Here is a tiny trained network, its code and every weight. The questions are about switching its units off for an input and a target symbol, where a switched-off unit gives its printed mean instead of its output.

import numpy as np


def w(rows, s, z=0):
    codes = np.array(rows[::2]) - 128.0
    scale = np.full(codes.shape[1], s)
    scale[-1] = z or s
    return codes * scale


def f(y):
    return y / 2 * (1 + np.tanh(0.7978845608 * (y + 0.044715 * y**3)))


def softmax(a):
    e = np.exp(a - a.max(-1, keepdims=True))
    return e / e.sum(-1, keepdims=True)


def log_softmax(a):
    a = a - a.max(-1, keepdims=True)
    return a - np.log(np.exp(a).sum(-1, keepdims=True))


def net(x, mask):
    ids = ['βγδζηθλμξπσφω'.index(c) for c in x.split()]
    T = len(ids)
    res = E[ids] + P[:T]
    r = res
    for j in range(2):
        rows = slice(2 * j, 2 * j + 2)
        q, k, v = (r @ M[0][rows].T for M in (Q, K, V))
        z = softmax(np.where(np.tri(T) > 0, q @ k.T / 2**0.5, -1e9)) @ v
        o = O[0][rows]
        res = res + np.where(mask[j], z, o[:, -1]) @ o[:, :-1]
    y = f(res @ A[0][:, :-1].T + A[0][:, -1])
    res = res + np.where(mask[2:6], y, B[0][:, -1]) @ B[0][:, :-1]
    return log_softmax(res[-1] @ U[:, :-1].T + U[:, -1])


Q, K, V, O, A, B = {}, {}, {}, {}, {}, {}
E = w([
[128,134,221,152,98,172,61],'β',
[138,99,173,179,86,148,108],'γ',
[47,146,172,78,73,112,169],'δ',
[163,87,171,185,57,157,105],'ζ',
[245,158,143,110,180,132,113],'η',
[124,92,223,36,249,77,136],'θ',
[121,94,150,211,113,138,164],'λ',
[124,108,192,186,114,165,127],'μ',
[155,107,103,89,71,68,154],'ξ',
[123,105,108,43,131,147,64],'π',
[72,70,78,101,189,130,127],'σ',
[85,192,112,170,153,157,131],'φ',
[100,131,49,132,51,164,121],'ω',
],0.021)
P = w([
[102,2,114,208,131,93,55],'0',
[118,34,107,221,110,112,65],'1',
[124,67,131,209,96,139,70],'2',
[123,91,140,201,80,151,76],'3',
[129,115,154,192,78,172,99],'4',
[133,134,144,180,64,194,103],'5',
[143,156,164,178,36,204,122],'6',
[142,177,158,163,26,213,134],'7',
[151,194,166,180,32,231,144],'8',
],0.0074)
Q[0] = w([
[170,90,132,106,67,77,111],'head 0',
[128,193,13,2,239,118,194],'head 0',
[96,113,144,198,78,248,90],'head 1',
[199,189,23,118,222,125,106],'head 1',
],0.012)
K[0] = w([
[149,124,135,115,89,137,98],'head 0',
[93,5,151,157,178,129,66],'head 0',
[76,217,98,147,101,204,146],'head 1',
[177,108,128,142,171,122,87],'head 1',
],0.019)
V[0] = w([
[236,120,93,114,102,71,110],'head 0',
[210,126,169,150,172,254,141],'head 0',
[101,194,60,137,178,147,76],'head 1',
[109,113,56,107,46,106,6],'head 1',
],0.0083)
O[0] = w([
[211,151,104,98,141,173,222,3],'head 0',
[149,100,67,127,234,99,91,156],'head 0',
[161,245,113,115,163,21,99,238],'head 1',
[126,216,67,55,114,156,116,148],'head 1',
],0.011,0.0063)
A[0] = w([
[113,183,205,129,157,58,106,81],'neuron 0',
[140,53,62,207,125,137,123,12],'neuron 1',
[149,153,161,192,108,182,151,1],'neuron 2',
[85,64,6,144,126,61,176,93],'neuron 3',
],0.011,0.0046)
B[0] = w([
[168,64,121,131,123,70,203,251],'neuron 0',
[61,229,3,169,168,168,221,136],'neuron 1',
[160,71,124,60,82,117,171,133],'neuron 2',
[143,246,255,73,212,116,213,139],'neuron 3',
],0.0097,0.014)
U = w([
[97,140,136,157,173,160,10,102],'β',
[115,101,85,118,135,139,112,102],'γ',
[76,105,131,124,89,132,113,66],'δ',
[131,101,67,112,130,136,128,108],'ζ',
[218,137,122,135,185,174,126,226],'η',
[115,53,106,79,164,114,132,86],'θ',
[122,148,128,147,145,141,153,31],'λ',
[95,111,91,138,155,140,105,49],'μ',
[169,116,106,67,108,107,185,109],'ξ',
[124,56,39,16,136,81,59,112],'π',
[113,178,168,57,189,107,142,113],'σ',
[143,154,113,169,107,42,108,254],'φ',
[153,255,147,162,83,137,91,40],'ω',
],0.0082,0.004)

Each question gives the input, a string of symbols that net reads in full, and the target symbol t.
The units are the heads (2 rows each of Q, K, V and O) and the neurons (one row each of A and B). Each row of codes is followed by its name. A weight is (code - 128) times the scale printed after its matrix; where a second scale follows, it is the last column's (O, A, B and U).
mask holds one flag per unit, heads first, then neurons. A switched-off unit (its flag False) gives its mean, the last column of its rows in O or B, instead of its output. The means were averaged over made-up inputs and are rounded, as every weight is.
A unit's drop is (log p(t) with every unit on - log p(t) with that unit switched off) / (log p(t) with every unit on - log p(t) with every unit switched off).
The circuit of an input: a set's keep is (log p(t) with only the set's units on - log p(t) with every unit switched off) / (log p(t) with every unit on - log p(t) with every unit switched off). Starting from all 6 units, units are removed one at a time, each time the one whose removal leaves the highest keep (on an exact tie, the one counted first), for as long as the keep stays at least 0.8.
circuit, biggest first: the units of the circuit, biggest drop first
unit that matters most: the unit with the biggest drop
top k neurons: the k neurons with the biggest drops, biggest first
heads that matter: for each layer, one digit per head in row order, 1 if its drop is at least 0.15 and else 0, layers parted by /
drop when u is switched off: that unit's drop, to one decimal
input η σ β φ ξ λ, target ξ: heads that matter	10
input σ ζ θ φ β ω ζ, target ω: circuit, biggest first	(head 1; neuron 0)
input β σ φ β β β δ, target δ: heads that matter	11
input γ σ β σ ω π σ γ, target ω: heads that matter	01
input φ δ λ λ, target δ: unit that matters most	head 0
input φ δ β, target δ: circuit, biggest first	(head 0; head 1)
input π λ δ σ, target σ: top 2 neurons	(neuron 3; neuron 0)
input ζ β μ, target μ: top 2 neurons	(neuron 1; neuron 0)
input μ η η, target η: heads that matter	10
input π η δ θ η σ φ β β, target φ: heads that matter	11
input φ φ π μ φ β λ η γ, target η: heads that matter	10
input β σ λ σ δ γ, target δ: heads that matter	11
input ζ β σ φ φ ξ μ π ω, target ω: heads that matter	01
input π π θ φ η φ φ η λ, target η: circuit, biggest first	(head 0)
input ξ φ φ φ φ λ σ, target σ: drop when neuron 3 is switched off	0.8
input β β ω γ, target ω: drop when head 0 is switched off	0.2
input π η ω γ φ ξ, target ξ: drop when head 1 is switched off	0.4
